Each row has a class, written after it.
197 -126 -384 -237 147 -148 472 -59 49 -676 306 294 -222 -89 389 438 165
 110 -240 370 -44 -17 -18 -426 -117 -490 -351 5 -29 29 -134 64 105 78
 -20 -300 203 -> Geg
253 95 -406 -162 281 -211 420 -73 256 -647 294 26 -358 -7 412 344 253
 405 -231 360 45 15 -36 -451 -52 -468 -407 75 64 53 -222 74 111 18 30
 -224 220 -> nevu
275 59 -436 -219 355 -120 369 -21 188 -555 218 -35 -403 42 258 331 174
 332 -104 374 188 131 -22 -312 1 -380 -229 44 162 10 -190 73 188 128 71
 -295 20 -> vafus
334 -71 -29 -263 -262 -333 -96 -189 -174 -669 164 -674 -214 55 342 386
 436 250 -26 254 42 438 143 -413 -436 114 -196 18 401 -484 -283 390 85
 165 100 -258 7 -> Siv
328 -95 -18 -212 -151 -364 -78 -94 -57 -715 197 -633 -145 -25 315 428
 468 207 29 311 43 371 169 -380 -408 103 -146 9 344 -474 -304 364 160
 141 56 -256 79 -> Geg
240 -23 -347 -299 211 -155 426 -28 87 -618 313 167 -276 157 442 378 222
 130 -233 378 94 171 40 -442 -221 -482 -280 36 89 -44 -92 82 101 178 -14
 -295 140 -> nevu
326 67 -444 -347 290 -210 433 -52 122 -560 179 -44 -367 10 225 393 95
 246 -140 364 81 176 -10 -319 13 -439 -278 144 147 -50 -123 53 97 150 67
 -270 111 -> Geg
-299 107 -401 786 219 162 -567 -152 -265 -120 -376 -530 29 -271 71 61 50
 21 -14 -272 -121 -44 -31 -258 591 -26 -288 515 46 1 337 443 92 4 303
 180 89 -> lidum
361 -94 -75 -396 -261 -313 -140 -188 -222 -770 159 -832 -172 65 218 345
 378 213 -18 188 -56 457 269 -563 -243 181 -37 37 540 -450 -412 403 137
 46 -72 -282 -142 -> Siv
238 -48 -319 -362 -304 -180 -87 -140 -699 -78 402 -12 -213 483 -148 232
 -279 418 -63 16 252 -26 119 -506 -37 186 -141 203 306 171 121 40 -95
 -19 511 278 151 -> lidum
287 81 -502 -160 296 -218 423 -21 125 -606 289 72 -417 17 409 333 258
 411 -120 390 96 110 -71 -422 -62 -519 -398 46 86 101 -194 55 84 71 113
 -226 172 -> peme
275 -105 -110 -187 -197 -222 -140 -156 -180 -500 199 -619 4 156 405 280
 439 20 6 210 9 487 329 -443 -472 69 8 -64 372 -562 -276 463 110 300 156
 -175 35 -> vafus
477 -90 -226 -453 -65 -150 -47 -186 -567 -366 440 -105 -187 312 -94 521
 -160 318 -258 183 44 162 139 -258 58 -46 -112 264 126 151 -11 234 -32
 277 415 94 77 -> losu
314 -92 -126 -262 -317 -280 -181 -192 -149 -681 135 -882 -248 98 207 249
 363 213 -85 132 -28 374 227 -635 -366 293 23 10 449 -466 -375 322 147
 29 -40 -288 -111 -> lidum
-246 141 -392 644 293 84 -450 -72 -215 -110 -367 -609 -53 -317 61 112
 154 -41 -70 -242 -95 112 30 -232 589 -94 -268 529 64 13 308 427 128 164
 356 112 68 -> peme
-139 64 -518 659 178 183 -600 -75 -140 -250 -370 -589 -26 -273 -1 -43
 122 34 -46 -251 -143 151 -121 -225 750 -29 -259 449 12 56 329 452 139
 -77 183 147 -17 -> peme
254 56 -493 -194 216 -216 421 -85 136 -692 321 79 -375 -5 481 392 237
 366 -177 441 101 70 -68 -472 -79 -538 -486 93 54 29 -206 110 48 85 109
 -276 247 -> nevu
-96 81 -465 502 162 147 -561 -138 -236 -282 -338 -532 69 -235 96 -55 135
 55 -24 -209 -191 140 -46 -146 715 -125 -217 464 158 40 408 602 116 -7
 265 178 -72 -> vafus
223 78 -407 -107 196 -208 464 -57 114 -597 381 159 -365 43 372 414 281
 387 -170 361 27 52 -119 -483 -90 -404 -428 128 66 110 -184 39 89 7 113
 -213 181 -> Siv
418 -87 -249 -445 -133 -185 22 -160 -703 -343 526 8 -132 440 -54 518
 -190 270 -185 160 58 80 217 -430 -2 -138 -51 264 220 120 47 263 -193
 249 359 160 83 -> tolu
464 -69 -265 -444 -28 -194 -61 -190 -566 -474 366 -235 -152 230 -77 482
 -184 322 -252 157 -11 129 121 -308 154 -1 -88 264 168 145 -6 316 -72
 257 338 144 23 -> tolu
435 -105 -275 -377 -82 -186 20 -195 -591 -389 459 -64 -166 295 -86 456
 -162 370 -182 154 -7 48 178 -340 52 -43 -178 272 247 119 -26 295 -93
 197 356 229 6 -> vafus
298 236 -384 -272 318 -85 571 -73 216 -511 209 -3 -397 -45 237 425 112
 387 -141 342 177 91 -18 -277 66 -426 -268 88 119 -36 -160 29 13 93 62
 -316 118 -> fesi
399 -11 -341 -382 -120 -113 -25 -214 -615 -523 452 -40 -232 298 -72 533
 -176 344 -95 139 -39 156 146 -376 141 -56 -72 296 262 118 -6 272 -67
 198 260 123 27 -> Siv
-189 126 -485 694 235 162 -526 -70 -277 -159 -362 -676 28 -226 128 -3
 109 54 -18 -214 -110 77 28 -266 617 -82 -234 471 105 -29 344 468 38 54
 274 136 63 -> lidum
370 -56 -221 -338 -112 -164 41 -172 -630 -313 430 -68 -261 230 -128 557
 -157 330 -251 90 41 84 126 -375 8 -7 -198 310 156 156 -130 154 -101 251
 448 147 73 -> peme
391 -73 -232 -410 -147 -169 79 -161 -698 -292 494 -42 -165 398 -55 484
 -179 256 -188 110 6 77 224 -428 -27 -110 -123 279 200 113 53 256 -165
 309 358 162 13 -> losu
-161 75 -468 709 120 211 -567 -110 -231 -336 -335 -427 -67 -204 88 75 94
 92 -49 -222 -160 -74 57 -224 620 -33 -105 487 183 54 295 440 176 -89
 252 61 33 -> lidum
352 58 -456 -403 292 -203 461 -65 220 -600 253 -120 -431 30 299 344 251
 291 -194 342 192 213 -154 -340 14 -425 -263 59 57 -20 -128 53 92 121 39
 -403 117 -> losu
364 -64 -270 -423 -42 -236 -39 -175 -496 -391 380 -295 -232 254 -72 348
 -151 388 -253 72 87 66 202 -362 164 83 -112 266 203 145 -132 217 -68
 218 404 134 50 -> fesi
375 192 -380 -230 337 -128 533 4 165 -508 215 118 -455 34 137 382 67 343
 -109 326 129 113 -98 -278 15 -414 -221 22 139 58 -95 -35 83 -6 5 -268
 -6 -> tolu
419 -118 -306 -423 -159 -122 -93 -235 -559 -399 382 -142 -212 277 -132
 439 -128 325 -117 130 -74 168 130 -367 196 -48 -27 308 195 153 14 288
 -43 193 275 97 13 -> peme
-109 -14 -499 620 265 238 -580 -146 -101 -313 -327 -482 -13 -235 101 -12
 173 -81 -169 -218 -71 149 -145 -229 747 -55 -107 380 -64 57 337 500 219
 -9 132 9 -51 -> losu
-186 -46 -480 503 212 149 -648 -176 -112 -235 -364 -578 26 -192 116 -133
 143 -81 -48 -227 -84 153 -53 -190 787 -123 -77 346 6 29 393 539 210 -41
 113 72 31 -> fesi
115 -121 55 -271 -528 -179 -98 -126 -257 -346 156 -538 -46 105 197 231
 349 39 -31 116 19 395 182 -422 -322 219 -102 -66 354 -423 -93 250 149
 -7 40 -139 93 -> Siv
-224 -31 -438 494 161 178 -594 -164 -165 -282 -361 -547 74 -160 120 -120
 188 -106 5 -230 -178 178 -121 -239 749 -100 -213 312 7 10 394 522 170
 -142 104 67 -6 -> nevu
275 -90 -272 -412 -310 -190 56 -120 -706 -111 378 57 -147 492 -111 249
 -274 348 -71 49 149 40 208 -447 27 44 -176 209 344 144 125 99 -25 47
 504 304 76 -> Geg
355 -36 -169 -329 -56 -197 -123 -238 -547 -342 429 -85 -183 208 -89 504
 -183 374 -258 118 84 20 195 -391 55 40 -181 257 139 167 -55 260 -33 221
 418 189 118 -> nevu
385 -106 -26 -139 -267 -298 -158 -207 -224 -524 218 -605 -142 131 348
 405 412 31 -121 205 17 457 324 -506 -541 35 66 34 388 -569 -289 432 67
 264 27 -201 34 -> lidum
225 68 -485 -145 220 -247 378 -80 178 -589 241 -80 -399 48 386 289 249
 323 -176 349 18 66 -119 -544 -79 -417 -406 182 49 -6 -189 45 120 101
 115 -271 184 -> Geg
-168 -17 -386 660 283 133 -626 -89 -83 -293 -368 -521 25 -213 40 -12 200
 -48 -75 -239 -152 143 -108 -230 764 -46 -108 409 -13 54 320 501 174
 -141 157 67 -23 -> lidum
277 80 -541 -233 344 -139 386 52 97 -624 233 -28 -264 194 372 227 86 245
 -83 316 54 159 12 -399 -207 -375 -228 64 193 -9 -91 9 114 178 -24 -227
 25 -> tolu
300 14 -365 -145 122 -65 357 -62 116 -690 223 149 -261 -150 303 434 139
 215 -136 349 1 -22 -77 -352 6 -336 -262 123 6 -38 -290 24 22 42 -110
 -322 221 -> peme
189 -57 -335 -173 218 -134 497 -75 117 -700 296 133 -322 -28 296 539 205
 197 -153 408 15 38 -113 -384 -24 -385 -204 69 -10 13 -282 53 72 6 -26
 -341 164 -> tolu
-117 22 -461 636 317 175 -589 -52 -52 -347 -354 -649 -7 -233 62 -26 247
 -27 -123 -193 -173 188 -119 -212 807 -11 -49 408 23 80 304 498 238 -63
 130 45 -60 -> tolu
295 -114 -24 -407 -255 -307 -158 -193 -202 -724 171 -778 -202 118 184
 360 397 183 -21 147 -41 438 164 -663 -354 227 -2 45 509 -436 -415 338
 154 5 -99 -303 -152 -> Siv
-211 108 -516 649 67 255 -596 -111 -154 -306 -329 -429 -36 -202 143 -15
 116 32 -47 -215 -95 -30 67 -244 673 -32 -139 430 157 21 346 465 193 -42
 244 68 94 -> nevu
-374 99 -449 701 176 186 -574 -88 -336 -5 -356 -603 23 -146 66 -74 103
 -46 21 -258 -40 100 50 -255 645 -89 -217 425 53 42 401 402 120 -58 358
 136 93 -> fesi
309 -53 -122 -343 -309 -272 -169 -116 -172 -729 148 -899 -243 67 252 264
 405 200 -50 159 -63 398 223 -643 -351 276 30 -63 494 -427 -410 346 174
 79 -90 -271 -128 -> Siv
363 137 -342 -260 318 -115 508 -33 233 -523 192 55 -434 24 143 458 99
 281 -193 367 185 126 -36 -342 8 -331 -195 123 100 -57 -147 -1 25 100
 -68 -375 9 -> Siv
308 20 -406 -272 290 -156 508 -17 227 -486 297 91 -336 68 301 394 231
 244 -254 363 173 158 -36 -340 -47 -467 -261 113 71 35 -75 59 119 154 59
 -310 97 -> losu
-130 -81 -468 569 173 219 -695 -204 -92 -374 -425 -611 -59 -213 33 -48
 169 -41 -75 -289 -139 109 -240 -289 811 35 -50 467 -20 6 269 487 221
 -97 18 3 -25 -> peme
227 -116 -80 -350 -438 -292 -148 -164 -261 -627 108 -830 -233 45 224 226
 379 98 7 122 -86 413 162 -633 -313 209 -20 -24 450 -470 -318 335 79 31
 -94 -276 -89 -> Siv
243 56 -479 -149 244 -188 522 -44 78 -656 308 81 -331 36 494 347 241 345
 -221 337 44 91 -62 -468 -148 -455 -330 38 73 64 -181 63 87 84 101 -227
 164 -> lidum
307 -147 -197 -361 -46 -209 -7 -178 -587 -311 413 4 -243 331 -102 465
 -175 270 -207 121 -23 116 254 -433 121 -98 -23 249 202 173 -29 230 -75
 227 368 151 25 -> lidum
-119 70 -517 634 110 218 -498 -71 -190 -346 -230 -206 24 -171 145 52 53
 74 -33 -183 -89 -67 180 -184 633 -121 -145 386 198 84 382 468 211 -76
 227 145 107 -> nevu
229 -64 -331 -176 198 -134 376 -66 174 -697 272 297 -321 -94 321 530 178
 143 -242 406 -4 -49 -57 -352 -50 -433 -258 61 -36 24 -182 75 77 49 -92
 -334 230 -> Siv
119 -67 -42 -301 -398 -233 -119 -120 -208 -440 177 -602 -92 16 147 181
 316 160 -25 31 10 375 239 -366 -255 264 -80 -76 415 -357 -146 211 146
 -30 132 -121 92 -> lidum
-171 37 -528 558 219 205 -542 -104 -23 -328 -294 -540 -48 -193 148 -126
 257 -68 -147 -216 -77 165 -162 -222 727 -39 -94 320 -35 77 301 456 225
 -41 131 2 -54 -> losu
239 -20 -396 -406 -285 -177 68 -102 -640 -93 385 24 -213 500 -168 247
 -345 386 -53 34 213 0 234 -427 5 99 -147 240 383 205 178 50 9 -37 488
 340 110 -> fesi
449 162 -381 -275 350 -169 433 -61 212 -492 287 80 -475 122 230 387 135
 324 -203 373 280 115 -29 -359 -96 -453 -217 89 91 -33 -147 -1 43 153 20
 -390 54 -> losu
165 -111 -96 -468 -481 -131 13 -134 -252 -468 231 -480 -44 102 129 254
 270 131 -29 104 -40 316 253 -383 -367 198 -88 -92 521 -316 -73 227 212
 -88 12 -125 -30 -> losu
247 -138 -137 -315 -549 -161 -103 -93 -192 -421 186 -540 -81 67 207 123
 323 122 -69 79 35 341 180 -378 -387 259 -83 -120 339 -394 -60 218 106
 33 24 -123 104 -> peme
362 -125 -26 -110 -329 -279 -171 -156 -186 -478 251 -473 -117 122 346
 339 427 47 -108 160 73 384 289 -531 -604 132 32 -15 340 -510 -267 378
 86 260 28 -140 56 -> peme
293 110 -435 -162 200 -187 490 -30 76 -516 243 64 -356 102 374 324 190
 422 -119 382 49 100 -40 -425 -76 -516 -410 111 181 32 -131 52 21 -4 53
 -195 116 -> Siv
301 -19 -343 -332 -204 -214 14 -85 -549 -181 395 -15 -233 451 -75 276
 -228 437 -63 81 220 75 189 -421 26 65 -247 215 343 135 79 111 -21 55
 499 324 148 -> nevu
-147 43 -454 638 181 154 -628 -149 -189 -326 -276 -390 11 -230 110 -43
 166 -61 -44 -218 -176 113 -166 -214 702 -147 -208 380 -50 15 382 507
 104 -42 134 132 36 -> Geg
377 -38 -187 -267 -133 -126 -68 -213 -590 -338 416 -126 -244 269 -101
 548 -140 312 -289 169 50 115 168 -358 127 22 -122 286 120 134 -58 259
 -41 254 379 135 62 -> Siv
382 -65 -365 -414 -124 -196 -5 -121 -700 -183 480 56 -160 447 -96 346
 -242 355 -114 87 215 55 193 -411 -102 -23 -109 196 371 199 100 180 9
 102 433 332 29 -> vafus
370 112 -357 -266 290 -114 531 -73 265 -473 205 119 -434 -42 189 377 132
 347 -184 346 169 136 -44 -238 47 -453 -300 22 51 -11 -161 7 30 111 9
 -320 57 -> peme
386 -34 -58 -221 -197 -248 -65 -182 -160 -638 277 -516 -49 101 355 454
 457 41 -82 242 -15 484 203 -332 -542 72 -45 -3 364 -457 -282 445 160
 206 71 -167 -43 -> losu
234 -98 -166 -329 -60 -184 -16 -212 -582 -351 443 -32 -227 313 -125 465
 -94 303 -101 105 -40 87 177 -357 140 -20 -96 270 254 153 -23 272 12 174
 386 223 8 -> vafus
205 62 -439 -113 225 -219 475 -36 225 -674 276 23 -323 -72 446 347 270
 361 -160 407 -52 43 -23 -479 -4 -509 -429 116 96 32 -287 88 150 80 57
 -226 178 -> Geg
399 -25 -289 -362 -74 -157 -45 -198 -606 -475 451 -118 -174 281 -88 478
 -169 353 -122 145 -79 113 154 -377 100 -9 -6 317 240 183 -23 240 -23
 183 291 134 26 -> tolu
392 -81 -258 -356 -90 -172 -31 -204 -645 -275 415 -34 -189 269 -113 402
 -190 383 -220 97 75 68 156 -301 57 37 -117 246 256 196 -18 202 24 142
 454 259 57 -> vafus
